Below is a small trained network, with its code and all its weights. Each question gives an input and a target symbol and asks what happens when units are switched off, that is, made to give their printed mean instead of their output.

import numpy as np


def w(rows, s, z=0):
    codes = np.array(rows[::2]) - 128.0
    scale = np.full(codes.shape[1], s)
    scale[-1] = z or s
    return codes * scale


def f(y):
    return y / 2 * (1 + np.tanh(0.7978845608 * (y + 0.044715 * y**3)))


def softmax(a):
    e = np.exp(a - a.max(-1, keepdims=True))
    return e / e.sum(-1, keepdims=True)


def log_softmax(a):
    a = a - a.max(-1, keepdims=True)
    return a - np.log(np.exp(a).sum(-1, keepdims=True))


def net(x, mask):
    ids = ['αβγδεηθμξστψω'.index(c) for c in x.split()]
    T = len(ids)
    res = E[ids] + P[:T]
    r = res
    for j in range(3):
        rows = slice(4 * j, 4 * j + 4)
        q, k, v = (r @ M[0][rows].T for M in (Q, K, V))
        z = softmax(np.where(np.tri(T) > 0, q @ k.T / 4**0.5, -1e9)) @ v
        o = O[0][rows]
        res = res + np.where(mask[j], z, o[:, -1]) @ o[:, :-1]
    y = f(res @ A[0][:, :-1].T + A[0][:, -1])
    res = res + np.where(mask[3:7], y, B[0][:, -1]) @ B[0][:, :-1]
    return log_softmax(res[-1] @ U[:, :-1].T + U[:, -1])


Q, K, V, O, A, B = {}, {}, {}, {}, {}, {}
E = w([
[133,162,86,183,164,118,81,92,124],'α',
[70,150,93,212,89,129,86,158,128],'β',
[146,82,174,176,159,7,117,158,154],'γ',
[55,105,162,81,82,75,204,171,133],'δ',
[160,196,103,134,160,125,152,81,177],'ε',
[215,64,164,150,98,24,122,146,129],'η',
[183,99,163,152,185,48,153,193,69],'θ',
[186,24,205,163,63,164,21,196,96],'μ',
[177,72,239,70,200,162,102,106,82],'ξ',
[124,26,159,197,129,151,167,229,106],'σ',
[190,119,183,163,157,8,100,210,114],'τ',
[161,57,162,168,166,152,75,90,176],'ψ',
[43,111,178,168,92,131,80,71,31],'ω',
],0.018)
P = w([
[140,158,34,81,171,150,98,69,146],'0',
[135,143,73,116,144,114,104,89,123],'1',
[136,132,109,131,118,121,125,99,131],'2',
[128,127,143,136,93,127,138,107,128],'3',
[123,132,168,152,69,130,158,119,146],'4',
[115,126,192,160,46,136,171,127,152],'5',
[103,122,214,163,30,142,175,139,162],'6',
[90,120,240,166,18,148,184,155,169],'7',
[76,123,254,169,19,143,187,166,187],'8',
],0.0082)
Q[0] = w([
[120,151,127,115,123,151,206,93,145],'h0',
[133,132,121,85,133,214,120,111,155],'h0',
[89,185,111,110,129,252,90,53,144],'h0',
[161,121,196,86,130,86,161,113,137],'h0',
[154,144,127,154,80,35,122,177,93],'h1',
[136,106,158,121,130,49,128,164,101],'h1',
[86,141,125,74,141,163,114,143,108],'h1',
[96,136,107,105,116,157,126,130,148],'h1',
[104,119,107,118,152,115,171,206,123],'h2',
[163,90,142,113,127,87,149,135,174],'h2',
[99,150,137,89,183,122,148,86,130],'h2',
[105,125,103,135,144,211,138,117,150],'h2',
],0.015)
K[0] = w([
[168,166,110,111,141,104,191,122,148],'h0',
[213,89,143,114,221,100,137,142,167],'h0',
[180,140,107,92,217,72,98,21,144],'h0',
[107,161,232,106,102,127,140,133,138],'h0',
[52,157,115,142,13,118,115,205,64],'h1',
[43,76,181,130,54,197,164,216,90],'h1',
[165,121,177,81,216,70,93,133,85],'h1',
[131,109,66,86,204,100,143,118,164],'h1',
[118,144,142,136,122,141,171,199,93],'h2',
[115,102,180,98,109,94,163,119,179],'h2',
[163,120,119,58,255,84,133,118,113],'h2',
[198,112,68,156,172,172,123,182,166],'h2',
],0.011)
V[0] = w([
[179,159,138,118,218,139,252,252,104],'h0',
[180,88,197,67,68,56,75,100,124],'h0',
[171,82,94,143,62,236,65,232,147],'h0',
[77,245,88,39,85,122,110,133,146],'h0',
[69,117,152,52,105,198,133,147,1],'h1',
[78,168,91,124,127,158,101,204,126],'h1',
[130,165,129,197,156,183,97,156,146],'h1',
[190,198,232,160,131,71,107,164,171],'h1',
[160,201,166,136,200,40,92,87,60],'h2',
[64,95,129,177,156,188,121,189,147],'h2',
[146,133,111,148,28,169,70,104,168],'h2',
[91,133,120,130,232,127,131,204,203],'h2',
],0.0069)
O[0] = w([
[56,83,75,119,184,112,118,176,3,71],'h0',
[170,171,54,40,130,124,77,84,156,249],'h0',
[139,87,125,68,31,226,121,196,138,175],'h0',
[166,159,176,103,78,79,86,91,81,1],'h0',
[138,168,132,57,191,149,192,139,126,162],'h1',
[131,176,145,76,98,184,162,110,77,91],'h1',
[146,135,167,169,107,202,134,146,125,107],'h1',
[174,146,142,159,128,179,11,95,50,184],'h1',
[166,119,170,199,175,241,79,181,117,113],'h2',
[91,177,123,79,149,92,154,78,177,149],'h2',
[101,88,113,148,197,125,154,53,136,136],'h2',
[57,122,154,69,76,161,77,102,118,84],'h2',
],0.0068,0.005)
A[0] = w([
[105,220,158,127,142,47,53,171,22,200],'n0',
[2,120,118,151,155,171,113,14,7,25],'n1',
[116,239,8,145,137,166,139,80,135,252],'n2',
[185,80,103,113,105,108,149,95,207,107],'n3',
],0.008,0.0026)
B[0] = w([
[104,132,73,78,104,216,218,35,140,254],'n0',
[99,212,104,97,144,93,33,255,117,141],'n1',
[54,206,234,31,146,78,13,219,41,171],'n2',
[103,210,91,145,210,101,128,173,76,241],'n3',
],0.0084,0.0057)
U = w([
[39,244,161,99,150,114,66,156,30,213],'α',
[158,161,247,202,42,140,159,67,83,236],'β',
[75,94,131,195,133,142,115,34,253,198],'γ',
[138,136,114,59,91,54,157,73,104,243],'δ',
[119,140,138,116,131,120,124,125,103,44],'ε',
[146,100,88,115,114,25,69,145,69,99],'η',
[96,188,92,145,179,159,161,138,17,46],'θ',
[170,196,80,52,83,158,109,178,179,107],'μ',
[138,62,235,18,196,128,88,98,111,115],'ξ',
[68,72,134,132,150,96,143,205,67,110],'σ',
[141,149,122,145,76,187,131,48,70,86],'τ',
[109,153,141,120,133,131,129,127,94,33],'ψ',
[111,197,142,142,197,119,190,155,136,2],'ω',
],0.0055,0.0032)

Each question gives the input, a string of symbols that net reads in full, and the target symbol t.
The units are the heads (4 rows each of Q, K, V and O) and the neurons (one row each of A and B). Each row of codes is followed by its name. A weight is (code - 128) times the scale printed after its matrix; where a second scale follows, it is the last column's (O, A, B and U).
mask holds one flag per unit, heads first, then neurons. A switched-off unit (its flag False) gives its mean, the last column of its rows in O or B, instead of its output. The means were averaged over made-up inputs and are rounded, as every weight is.
A unit's drop is (log p(t) with every unit on - log p(t) with that unit switched off) / (log p(t) with every unit on - log p(t) with every unit switched off).
The circuit of an input: a set's keep is (log p(t) with only the set's units on - log p(t) with every unit switched off) / (log p(t) with every unit on - log p(t) with every unit switched off). Starting from all 7 units, units are removed one at a time, each time the one whose removal leaves the highest keep (on an exact tie, the one counted first), for as long as the keep stays at least 0.8.
circuit, biggest first: the units of the circuit, biggest drop first
k most important neurons: the k neurons with the biggest drops, biggest first
which heads matter: for each layer, one digit per head in row order, 1 if its drop is at least 0.15 and else 0, layers parted by /
drop of u: that unit's drop, to one decimal
input γ τ μ α τ, target μ: which heads matter	100
input ψ α θ, target θ: which heads matter	100
input ε α ξ β η, target β: circuit, biggest first	[h0]
input θ β ξ ξ μ β δ, target δ: circuit, biggest first	[h2, h0, h1, n0]
input β α ω γ ε β τ γ, target β: which heads matter	110
input τ σ ψ δ θ σ θ, target σ: which heads matter	100
input δ θ ξ δ ψ γ η γ, target δ: which heads matter	111
input η δ ε η, target δ: circuit, biggest first	[h0, n0, h1]
input ω ξ α σ β, target α: 2 most important neurons	[n2, n0]
input η τ η τ ω α, target α: 2 most important neurons	[n2, n0]
input η θ θ γ, target γ: 3 most important neurons	[n0, n2, n3]
input ψ ξ ω θ σ θ γ β, target α: circuit, biggest first	[n2, h2]
input δ ψ γ θ, target δ: which heads matter	110
input ξ ξ ξ α τ δ α τ, target δ: circuit, biggest first	[n0, h0, h2]
input ε ω ε α ε θ, target ω: circuit, biggest first	[h1, h0, n3]
input ψ ψ ε δ β τ τ, target β: circuit, biggest first	[h0, h1]
input τ ξ ξ δ ψ θ δ, target δ: circuit, biggest first	[h0, h2, h1, n0]
input ε τ γ β θ τ ε, target β: circuit, biggest first	[h0, h2, h1]
input ω τ η, target ω: circuit, biggest first	[n3, h1, h0]
input θ ω γ, target ω: which heads matter	110
input ε τ σ θ γ μ α, target α: most important neuron	[n1]
input β τ ε τ ξ σ, target σ: drop of n2	0.0
input δ ε δ ψ θ, target δ: drop of h1	0.2
